Below is a small trained network, with its code and all its weights. Each question gives an input and a target symbol and asks what happens when units are switched off, that is, made to give their printed mean instead of their output.

import numpy as np


def w(rows, s, z=0):
    codes = np.array(rows[::2]) - 128.0
    scale = np.full(codes.shape[1], s)
    scale[-1] = z or s
    return codes * scale


def norm(h):
    return h / np.sqrt((h * h).mean(-1, keepdims=True) + 1e-5)


def softmax(a):
    e = np.exp(a - a.max(-1, keepdims=True))
    return e / e.sum(-1, keepdims=True)


def log_softmax(a):
    a = a - a.max(-1, keepdims=True)
    return a - np.log(np.exp(a).sum(-1, keepdims=True))


def net(x, mask):
    ids = ['αβγεηθμξπστφψ'.index(c) for c in x.split()]
    T = len(ids)
    res = E[ids] + P[:T]
    u = 0
    for l in range(3):
        r = norm(res)
        for j in range(3):
            rows = slice(2 * j, 2 * j + 2)
            q, k, v = (r @ M[l][rows].T for M in (Q, K, V))
            z = softmax(np.where(np.tri(T) > 0, q @ k.T / 2**0.5, -1e9)) @ v
            o = O[l][rows]
            res = res + np.where(mask[u + j], z, o[:, -1]) @ o[:, :-1]
        u += 3
    return log_softmax(norm(res)[-1] @ U[:, :-1].T + U[:, -1])


Q, K, V, O = {}, {}, {}, {}
E = w([
[157,201,115,106,120,59,103,199,79,155,113,150],'α',
[174,136,133,177,177,126,107,132,65,123,145,187],'β',
[125,150,119,106,151,135,118,148,164,97,228,120],'γ',
[110,84,156,108,153,121,36,130,127,149,173,78],'ε',
[128,188,155,129,125,170,125,94,149,193,154,69],'η',
[188,47,184,90,150,157,168,89,106,135,178,174],'θ',
[65,139,117,121,122,133,138,99,52,134,188,89],'μ',
[233,122,164,124,128,96,116,148,190,152,79,166],'ξ',
[166,95,87,101,155,112,140,126,109,219,156,160],'π',
[189,186,96,125,82,123,254,114,95,128,110,201],'σ',
[91,74,113,124,112,87,130,122,140,77,120,123],'τ',
[120,160,184,132,103,119,111,125,120,70,129,98],'φ',
[156,103,162,127,95,105,133,103,54,196,35,134],'ψ',
],0.00055)
P = w([
[80,126,148,164,235,106,196,131,167,104,71,33],'0',
[217,120,116,130,127,134,123,216,15,125,163,203],'1',
[115,154,163,3,141,23,126,19,144,125,114,130],'2',
[147,149,123,5,15,61,52,1,120,158,183,238],'3',
[126,130,102,160,19,159,65,124,123,145,184,213],'4',
[189,92,74,155,184,220,155,215,75,104,78,130],'5',
[147,122,81,95,142,167,162,131,123,99,80,86],'6',
[116,135,127,154,71,135,115,128,155,140,134,136],'7',
[138,151,145,125,34,99,101,91,129,166,154,201],'8',
],0.00061)
Q[0] = w([
[92,115,116,166,104,159,100,133,149,115,143,79],'0.h0',
[51,146,101,172,134,178,124,134,180,87,134,50],'0.h0',
[100,139,173,136,61,88,96,123,146,154,184,188],'0.h1',
[237,134,148,50,153,75,140,121,49,179,100,252],'0.h1',
[194,117,126,154,138,137,146,160,91,166,99,177],'0.h2',
[61,137,130,100,119,119,112,98,163,92,159,79],'0.h2',
],0.0042)
K[0] = w([
[195,113,100,128,119,175,124,156,74,137,110,174],'0.h0',
[203,120,90,96,105,164,99,140,68,118,143,172],'0.h0',
[157,115,97,180,214,178,89,172,106,110,132,170],'0.h1',
[79,124,148,153,254,117,224,147,165,111,81,13],'0.h1',
[113,132,96,94,191,165,143,130,130,84,93,55],'0.h2',
[141,124,162,166,64,90,111,125,125,174,162,199],'0.h2',
],0.0049)
V[0] = w([
[104,158,150,103,108,59,118,16,158,134,140,118],'0.h0',
[135,132,114,138,131,126,119,116,128,127,121,123],'0.h0',
[143,124,103,250,198,152,93,157,96,126,169,200],'0.h1',
[147,125,140,131,125,175,131,205,144,104,112,108],'0.h1',
[161,148,64,122,149,154,96,135,120,92,114,97],'0.h2',
[79,157,187,165,93,35,130,84,177,167,166,170],'0.h2',
],0.0013)
O[0] = w([
[219,118,115,131,119,98,112,129,66,137,162,191,252],'0.h0',
[130,123,125,119,128,134,128,130,124,127,126,120,125],'0.h0',
[169,117,29,138,141,170,89,2,124,78,89,78,41],'0.h1',
[162,114,129,187,113,97,121,106,102,130,179,143,152],'0.h1',
[142,116,141,49,149,146,151,151,94,137,105,154,136],'0.h2',
[72,127,116,242,75,165,105,103,208,134,122,72,98],'0.h2',
],0.0013,0.00039)
Q[1] = w([
[97,121,154,36,238,196,200,214,137,86,62,52],'1.h0',
[245,113,142,54,142,94,139,135,35,171,126,248],'1.h0',
[43,125,136,103,203,203,178,195,170,73,78,4],'1.h1',
[226,117,157,23,191,133,170,169,32,143,93,200],'1.h1',
[108,157,92,146,92,107,124,142,97,77,120,140],'1.h2',
[149,185,116,140,145,137,138,115,75,155,147,111],'1.h2',
],0.005)
K[1] = w([
[109,163,153,61,104,43,100,23,157,133,150,140],'1.h0',
[97,137,180,149,253,73,224,135,148,105,74,31],'1.h0',
[122,158,134,60,50,72,61,16,151,138,173,185],'1.h1',
[87,143,174,110,211,41,190,78,163,121,103,61],'1.h1',
[177,120,63,152,61,175,79,154,62,141,182,198],'1.h2',
[162,113,111,189,183,169,170,209,74,118,95,108],'1.h2',
],0.0052)
V[1] = w([
[103,139,170,143,126,180,144,73,33,189,114,117],'1.h0',
[188,206,190,106,142,184,105,118,173,174,176,95],'1.h0',
[159,3,200,134,127,158,119,98,160,127,124,141],'1.h1',
[127,75,37,123,151,106,150,144,159,252,148,128],'1.h1',
[103,160,133,144,177,162,169,170,114,149,97,96],'1.h2',
[105,108,155,64,131,107,131,68,160,134,101,112],'1.h2',
],0.0021)
O[1] = w([
[89,56,119,85,195,113,132,133,249,218,111,201,3],'1.h0',
[98,124,17,222,152,25,137,119,92,130,126,202,141],'1.h0',
[86,81,93,90,31,133,104,194,168,37,104,189,116],'1.h1',
[64,217,168,132,192,213,92,88,78,91,90,210,128],'1.h1',
[117,83,117,133,101,88,127,153,137,48,99,155,65],'1.h2',
[105,212,97,145,107,105,141,160,59,107,136,127,105],'1.h2',
],0.0018,0.00034)
Q[2] = w([
[220,111,187,131,29,107,39,36,111,187,186,242],'2.h0',
[3,142,129,253,86,167,85,63,245,120,163,44],'2.h0',
[51,138,161,120,151,175,154,126,180,174,121,93],'2.h1',
[105,134,180,91,61,64,91,75,155,99,111,158],'2.h1',
[192,91,80,69,159,138,106,137,99,91,80,142],'2.h2',
[70,123,140,168,137,145,120,185,143,125,183,115],'2.h2',
],0.0046)
K[2] = w([
[130,69,134,227,205,189,183,255,118,93,78,95],'2.h0',
[176,123,88,144,65,226,89,150,90,229,184,187],'2.h0',
[60,131,165,170,155,146,141,128,193,124,109,80],'2.h1',
[113,144,175,105,74,81,98,60,145,127,112,161],'2.h1',
[150,81,105,84,185,134,183,170,108,65,61,108],'2.h2',
[143,141,90,80,84,150,65,138,103,197,186,157],'2.h2',
],0.0056)
V[2] = w([
[143,129,108,128,125,176,255,95,149,93,189,166],'2.h0',
[52,91,111,81,170,125,91,126,95,105,232,98],'2.h0',
[200,126,67,120,138,160,118,155,84,139,143,151],'2.h1',
[108,118,112,205,164,184,186,190,138,128,86,74],'2.h1',
[94,190,141,103,58,93,156,81,134,181,176,144],'2.h2',
[91,159,119,110,96,130,208,144,120,147,75,110],'2.h2',
],0.002)
O[2] = w([
[221,147,3,40,150,95,20,171,68,128,46,121,133],'2.h0',
[200,72,203,148,101,80,38,46,159,77,76,163,152],'2.h0',
[89,154,138,163,103,94,115,76,146,104,119,92,198],'2.h1',
[166,147,141,95,98,107,95,74,110,164,161,164,2],'2.h1',
[178,108,178,93,162,74,141,177,83,99,116,153,84],'2.h2',
[133,128,146,133,142,139,51,157,138,135,198,126,117],'2.h2',
],0.0024,0.00098)
U = w([
[152,205,228,185,212,142,211,50,58,218,204,48,96],'α',
[118,104,19,121,107,234,125,16,229,189,119,29,139],'β',
[220,169,78,204,107,39,52,41,26,39,69,75,98],'γ',
[50,58,228,242,73,118,151,69,218,35,112,190,18],'ε',
[81,109,45,209,227,13,173,131,117,199,109,253,181],'η',
[103,47,31,58,66,129,57,223,192,52,44,199,128],'θ',
[222,42,211,53,199,90,55,77,192,210,95,179,137],'μ',
[28,216,48,201,72,162,203,216,46,51,180,90,106],'ξ',
[56,226,162,104,223,238,56,86,73,88,60,238,81],'π',
[196,191,45,30,204,147,93,215,49,216,139,83,155],'σ',
[184,142,248,35,31,225,87,185,106,48,142,29,141],'τ',
[197,27,112,149,54,11,214,197,164,167,191,27,121],'φ',
[40,88,186,60,160,194,196,226,216,206,173,184,255],'ψ',
],0.0047,0.00097)

Each question gives the input, a string of symbols that net reads in full, and the target symbol t.
The units are the heads (2 rows each of Q, K, V and O). Each row of codes is followed by its name. A weight is (code - 128) times the scale printed after its matrix; where a second scale follows, it is the last column's (O and U).
mask holds one flag per head, layer by layer. A switched-off head (its flag False) gives its mean, the last column of its rows in O, instead of its output. The means were averaged over made-up inputs and are rounded, as every weight is.
A unit's drop is (log p(t) with every unit on - log p(t) with that unit switched off) / (log p(t) with every unit on - log p(t) with every unit switched off).
The circuit of an input: a set's keep is (log p(t) with only the set's units on - log p(t) with every unit switched off) / (log p(t) with every unit on - log p(t) with every unit switched off). Starting from all 9 units, units are removed one at a time, each time the one whose removal leaves the highest keep (on an exact tie, the one counted first), for as long as the keep stays at least 0.8.
circuit, biggest first: the units of the circuit, biggest drop first
most important unit: the unit with the biggest drop
heads that matter: for each layer, one digit per head in row order, 1 if its drop is at least 0.15 and else 0, layers parted by /
input γ α ε γ η η τ ξ, target γ: most important unit : 0.h2
input π α η γ, target π: heads that matter : 000 / 010 / 000
input α ψ π μ μ, target ψ: circuit, biggest first : [1.h0; 0.h2; 2.h0]
input γ σ ε γ τ, target σ: circuit, biggest first : [2.h0; 1.h2]
input α τ γ η β γ η, target η: heads that matter : 000 / 100 / 000
input η α π γ σ τ τ ξ, target η: circuit, biggest first : [0.h2; 1.h0]
input τ π θ ξ, target τ: heads that matter : 000 / 100 / 000
input ξ φ γ φ γ, target φ: circuit, biggest first : [1.h1; 2.h2]
input ξ ξ μ γ θ, target ξ: circuit, biggest first : [2.h0; 1.h0]
input μ γ μ, target μ: heads that matter : 000 / 100 / 100
input μ π τ ξ ε γ π θ, target μ: circuit, biggest first : [1.h0; 2.h0]
input α σ τ, target α: heads that matter : 000 / 010 / 000
input ψ τ η ξ α ψ, target ψ: heads that matter : 000 / 100 / 100
input ξ σ ε ε, target ξ: heads that matter : 000 / 000 / 100
input π τ θ γ β α, target π: circuit, biggest first : [1.h1]
input γ σ ξ τ α τ, target ξ: heads that matter : 000 / 100 / 100
input θ γ τ, target θ: circuit, biggest first : [1.h1; 2.h1]
input μ μ γ ξ θ ψ η γ θ, target μ: circuit, biggest first : [1.h0; 2.h0; 1.h2]
input η γ β π π σ ξ γ ε, target σ: heads that matter : 000 / 000 / 100
input α π η γ γ γ, target η: circuit, biggest first : [1.h0]
input ξ ε β φ ε, target ε: circuit, biggest first : [2.h0; 0.h2]
input ξ μ α ε ε θ β, target ξ: circuit, biggest first : [2.h0; 1.h0]
input θ τ ψ γ τ α τ, target γ: heads that matter : 000 / 101 / 100
input μ η ψ ξ π, target μ: circuit, biggest first : [1.h0; 2.h0]
input τ φ τ β θ ε ξ ξ, target τ: heads that matter : 001 / 100 / 000
input τ ψ γ μ ξ π, target τ: heads that matter : 000 / 100 / 000
